Below are the code and all the weights of a small trained network. Each question names an input and a class and asks about switching units off, where a switched-off unit gives its printed mean instead of its output.

import numpy as np


def w(rows, s, z=0):
    codes = np.array(rows[::2]) - 128.0
    scale = np.full(codes.shape[1], s)
    scale[-1] = z or s
    return codes * scale


def f(y):
    return np.maximum(y, 0)


def log_softmax(a):
    a = a - a.max(-1, keepdims=True)
    return a - np.log(np.exp(a).sum(-1, keepdims=True))


def net(x, mask):
    res = np.array(x, float).reshape(1, 5) / 4 @ E
    y = f(res @ A[0][:, :-1].T + A[0][:, -1])
    res = res + np.where(mask, y, B[0][:, -1]) @ B[0][:, :-1]
    return log_softmax(res[-1] @ U[:, :-1].T + U[:, -1])


A, B = {}, {}
E = w([
[210,144,123,128,143,102,35,178,90,79],'x0',
[163,113,77,157,212,200,139,134,142,167],'x1',
[121,137,126,138,132,130,133,130,119,120],'x2',
[125,131,112,115,134,121,131,122,126,120],'x3',
[161,248,173,94,154,131,141,84,150,154],'x4',
],0.016)
A[0] = w([
[168,238,189,90,171,120,153,101,160,149,139],'N1',
[17,13,94,150,97,139,187,117,146,147,212],'N2',
[122,182,161,100,126,140,200,73,128,185,127],'N3',
[217,209,154,109,154,106,85,144,112,116,76],'N4',
[71,80,107,153,93,122,114,118,132,84,179],'N5',
[183,65,98,143,128,110,46,214,73,71,128],'N6',
[226,213,147,110,150,113,72,120,124,107,63],'N7',
[149,81,110,147,109,137,47,188,92,91,142],'N8',
[183,101,65,164,255,232,128,137,148,196,137],'N9',
[137,109,141,112,163,167,134,94,176,169,138],'N10',
[106,188,165,111,117,161,202,48,153,174,136],'N11',
[67,149,200,101,12,12,116,105,107,66,255],'N12',
[89,92,128,117,96,147,171,124,122,148,140],'N13',
[84,150,146,105,112,103,155,103,144,102,163],'N14',
[182,83,109,160,117,121,94,166,98,115,144],'N15',
],0.0092,0.0082)
B[0] = w([
[114,153,100,153,102,167,114,99,140,185,223],'N1',
[198,78,132,161,115,183,108,163,56,167,251],'N2',
[93,151,118,139,129,106,135,88,159,140,200],'N3',
[156,74,143,128,133,178,99,154,65,148,195],'N4',
[138,116,148,99,119,117,128,150,109,130,183],'N5',
[91,117,155,91,161,82,158,113,172,89,210],'N6',
[160,81,129,144,136,184,100,150,57,138,198],'N7',
[114,132,152,98,145,85,144,150,152,100,190],'N8',
[132,102,33,192,209,128,205,81,132,88,255],'N9',
[118,159,104,162,138,141,151,120,117,136,180],'N10',
[109,177,110,135,103,114,127,104,175,153,216],'N11',
[125,157,249,63,59,112,81,151,124,168,246],'N12',
[134,120,133,122,118,156,100,129,125,137,174],'N13',
[121,125,132,107,74,140,99,132,139,159,166],'N14',
[118,90,127,118,160,109,141,126,158,84,175],'N15',
],0.013,0.02)
U = w([
[238,109,169,117,81,175,76,187,33,167,237],'0',
[220,65,73,188,173,228,140,134,32,123,200],'1',
[63,133,174,73,125,2,126,172,176,72,107],'2',
[109,88,90,147,195,44,175,105,218,25,73],'3',
[21,186,149,109,74,108,110,93,254,168,76],'4',
[65,202,56,185,155,118,180,72,237,141,6],'5',
],0.0087,0.0015)

Each question gives the input, the list of numbers given to net, and the class t.
The units are the neurons (one row each of A and B). Each row of codes is followed by its name. A weight is (code - 128) times the scale printed after its matrix; where a second scale follows, it is the last column's (A, B and U).
mask holds one flag per neuron, in row order. A switched-off neuron (its flag False) gives its mean, the last column of its row in B, instead of its output. The means were averaged over made-up inputs and are rounded, as every weight is.
A unit's drop is (log p(t) with every unit on - log p(t) with that unit switched off) / (log p(t) with every unit on - log p(t) with every unit switched off).
The circuit of an input: a set's keep is (log p(t) with only the set's units on - log p(t) with every unit switched off) / (log p(t) with every unit on - log p(t) with every unit switched off). Starting from the 12 units with the biggest drops (on a tie, the unit counted first), units are removed one at a time, each time the one whose removal leaves the highest keep (on an exact tie, the one counted first), for as long as the keep stays at least 0.8.
circuit, biggest first: the units of the circuit, biggest drop first
most important unit: the unit with the biggest drop
top k neurons: the k neurons with the biggest drops, biggest first
drop of u: that unit's drop, to one decimal
input [4,1,3,-8,7], class 1: circuit, biggest first -> [N12]
input [8,6,-8,1,0], class 3: top 4 neurons -> [N6; N2; N8; N15]
input [0,-1,0,-1,4], class 4: top 2 neurons -> [N2; N9]
input [-1,-1,-6,7,-6], class 0: top 2 neurons -> [N2; N9]
input [4,0,-6,-8,-1], class 2: top 2 neurons -> [N9; N2]
input [-6,8,4,-3,1], class 5: top 2 neurons -> [N11; N7]
input [1,-3,-7,3,-1], class 2: top 4 neurons -> [N2; N7; N4; N1]
input [-1,-1,-2,-3,8], class 4: top 2 neurons -> [N2; N9]
input [6,1,-5,-4,2], class 1: top 2 neurons -> [N12; N7]
input [6,8,-8,-2,0], class 3: top 2 neurons -> [N2; N6]
input [-7,-6,-4,8,-8], class 0: drop of N12 -> 0.0
input [-1,-7,5,7,4], class 4: drop of N2 -> 0.4
input [-1,6,8,-5,3], class 5: drop of N2 -> 0.1
input [2,-3,3,7,-8], class 2: most important unit -> N6
